Below are the code and all the weights of a small trained network. Each question names an input and a target symbol and asks about switching units off, where a switched-off unit gives its printed mean instead of its output.

import numpy as np


def w(rows, s, z=0):
    codes = np.array(rows[::2]) - 128.0
    scale = np.full(codes.shape[1], s)
    scale[-1] = z or s
    return codes * scale


def f(y):
    return y / 2 * (1 + np.tanh(0.7978845608 * (y + 0.044715 * y**3)))


def softmax(a):
    e = np.exp(a - a.max(-1, keepdims=True))
    return e / e.sum(-1, keepdims=True)


def log_softmax(a):
    a = a - a.max(-1, keepdims=True)
    return a - np.log(np.exp(a).sum(-1, keepdims=True))


def net(x, mask):
    ids = ['Ωαβηθξστ'.index(c) for c in x.split()]
    T = len(ids)
    res = E[ids] + P[:T]
    u = 0
    for l in range(2):
        q, k, v = (res @ M[l].T for M in (Q, K, V))
        z = softmax(np.where(np.tri(T) > 0, q @ k.T / 3**0.5, -1e9)) @ v
        res = res + np.where(mask[u], z, O[l][:, -1]) @ O[l][:, :-1]
        u += 1
        y = f(res @ A[l][:, :-1].T + A[l][:, -1])
        res = res + np.where(mask[u : u + 4], y, B[l][:, -1]) @ B[l][:, :-1]
        u += 4
    return log_softmax(res[-1] @ U[:, :-1].T + U[:, -1])


Q, K, V, O, A, B = {}, {}, {}, {}, {}, {}
E = w([
[109,48,68,164,138],'Ω',
[2,104,145,98,197],'α',
[148,147,224,44,181],'β',
[151,146,52,153,148],'η',
[131,141,59,128,186],'θ',
[141,161,100,103,140],'ξ',
[191,99,50,122,156],'σ',
[170,118,83,80,108],'τ',
],0.02)
P = w([
[125,163,75,152,81],'0',
[171,133,84,36,193],'1',
[130,155,128,165,45],'2',
[164,109,120,52,200],'3',
[98,136,151,145,28],'4',
[153,92,149,49,195],'5',
[38,111,150,102,3],'6',
[150,70,166,38,174],'7',
[4,92,166,89,1],'8',
[169,61,197,71,239],'9',
],0.0071)
Q[0] = w([
[180,120,199,149,201],'0.h1',
[138,3,85,31,190],'0.h1',
[90,183,136,191,102],'0.h1',
],0.013)
K[0] = w([
[150,89,188,162,172],'0.h1',
[90,6,184,100,97],'0.h1',
[134,181,103,168,143],'0.h1',
],0.017)
V[0] = w([
[125,158,102,95,83],'0.h1',
[72,159,151,123,132],'0.h1',
[165,255,100,122,136],'0.h1',
],0.0074)
O[0] = w([
[96,137,77,131,121,102],'0.h1',
[203,104,124,144,116,205],'0.h1',
[35,78,3,42,108,3],'0.h1',
],0.007,0.0047)
A[0] = w([
[87,4,84,135,68,134],'0.n1',
[44,75,155,104,156,101],'0.n2',
[125,91,68,224,64,4],'0.n3',
[152,149,120,94,80,103],'0.n4',
],0.012,0.0031)
B[0] = w([
[187,116,201,141,155,208],'0.n1',
[227,186,167,226,163,252],'0.n2',
[1,64,137,210,244,180],'0.n3',
[139,96,105,242,174,145],'0.n4',
],0.0092,0.0042)
Q[1] = w([
[254,191,112,41,199],'1.h1',
[119,126,108,131,84],'1.h1',
[58,58,126,81,123],'1.h1',
],0.018)
K[1] = w([
[165,73,254,130,113],'1.h1',
[81,148,115,115,96],'1.h1',
[54,141,128,69,191],'1.h1',
],0.017)
V[1] = w([
[122,4,124,107,112],'1.h1',
[66,140,206,49,122],'1.h1',
[101,144,131,144,153],'1.h1',
],0.013)
O[1] = w([
[79,11,59,220,161,3],'1.h1',
[79,82,164,1,101,52],'1.h1',
[149,166,177,144,152,208],'1.h1',
],0.0085,0.0061)
A[1] = w([
[148,86,112,87,144,254],'1.n1',
[137,140,26,127,9,158],'1.n2',
[41,222,47,121,108,121],'1.n3',
[14,168,177,161,161,103],'1.n4',
],0.015,0.0044)
B[1] = w([
[33,93,202,109,213,214],'1.n1',
[187,56,227,43,6,171],'1.n2',
[74,191,13,168,78,182],'1.n3',
[131,88,49,45,85,255],'1.n4',
],0.014,0.0068)
U = w([
[134,65,82,44,196,3],'Ω',
[188,175,76,11,224,106],'α',
[17,142,134,53,196,98],'β',
[49,161,76,81,199,55],'η',
[2,197,141,142,144,176],'θ',
[35,151,154,124,97,131],'ξ',
[45,134,179,214,199,243],'σ',
[108,82,164,104,126,64],'τ',
],0.0045,0.0037)

Each question gives the input, a string of symbols that net reads in full, and the target symbol t.
The units are the heads (3 rows each of Q, K, V and O) and the neurons (one row each of A and B). Each row of codes is followed by its name. A weight is (code - 128) times the scale printed after its matrix; where a second scale follows, it is the last column's (O, A, B and U).
mask holds one flag per unit, layer by layer, with each layer's heads first. A switched-off unit (its flag False) gives its mean, the last column of its rows in O or B, instead of its output. The means were averaged over made-up inputs and are rounded, as every weight is.
A unit's drop is (log p(t) with every unit on - log p(t) with that unit switched off) / (log p(t) with every unit on - log p(t) with every unit switched off).
The circuit of an input: a set's keep is (log p(t) with only the set's units on - log p(t) with every unit switched off) / (log p(t) with every unit on - log p(t) with every unit switched off). Starting from all 10 units, units are removed one at a time, each time the one whose removal leaves the highest keep (on an exact tie, the one counted first), for as long as the keep stays at least 0.8.
circuit, biggest first: the units of the circuit, biggest drop first
top k neurons: the k neurons with the biggest drops, biggest first
k most important neurons of layer l: the k neurons of layer l with the biggest drops, biggest first
input Ω β τ η σ η, target β: top 4 neurons : 0.n2, 0.n3, 1.n1, 0.n4
input β ξ Ω ξ β θ σ, target σ: circuit, biggest first : 1.h1, 0.n1
input β σ ξ θ, target β: circuit, biggest first : 1.h1, 1.n1, 0.n2
input σ σ Ω β ξ, target ξ: most important neuron of layer 0 : 0.n2
input θ τ τ α, target α: circuit, biggest first : 0.n2, 1.h1, 1.n4
input β Ω α η θ Ω η, target η: circuit, biggest first : 0.n3, 1.n4, 0.h1, 1.n3
input τ α σ Ω Ω σ β θ, target β: circuit, biggest first : 1.h1, 1.n1
input θ τ ξ η, target ξ: top 3 neurons : 1.n2, 1.n3, 0.n3
input α θ τ θ θ τ ξ α Ω, target Ω: circuit, biggest first : 0.n3, 1.n4
input α τ α θ ξ η Ω θ η ξ, target σ: circuit, biggest first : 0.n1, 1.h1, 1.n4
input θ σ τ σ σ τ β, target β: circuit, biggest first : 1.h1, 1.n1
input Ω τ Ω τ η θ τ α, target α: top 4 neurons : 0.n2, 0.n3, 1.n4, 1.n1
input τ τ σ τ, target τ: top 2 neurons : 1.n2, 0.n3
input Ω η Ω α τ Ω σ θ θ τ, target σ: circuit, biggest first : 0.n1, 1.h1
input α α Ω ξ α θ σ, target σ: top 3 neurons : 1.n4, 0.n1, 1.n2
input Ω τ ξ σ α β ξ τ τ η, target β: top 3 neurons : 0.n2, 1.n1, 0.n4
input σ τ τ β σ α Ω, target Ω: circuit, biggest first : 1.n4, 0.n3
input Ω Ω η, target η: circuit, biggest first : 0.n3, 0.h1, 1.n4, 1.n3
input θ θ Ω β τ, target τ: 2 most important neurons of layer 0 : 0.n2, 0.n3
input ξ ξ θ Ω, target σ: top 2 neurons : 1.n4, 0.n1
input τ η β ξ Ω σ σ β, target β: top 2 neurons : 1.n1, 0.n3
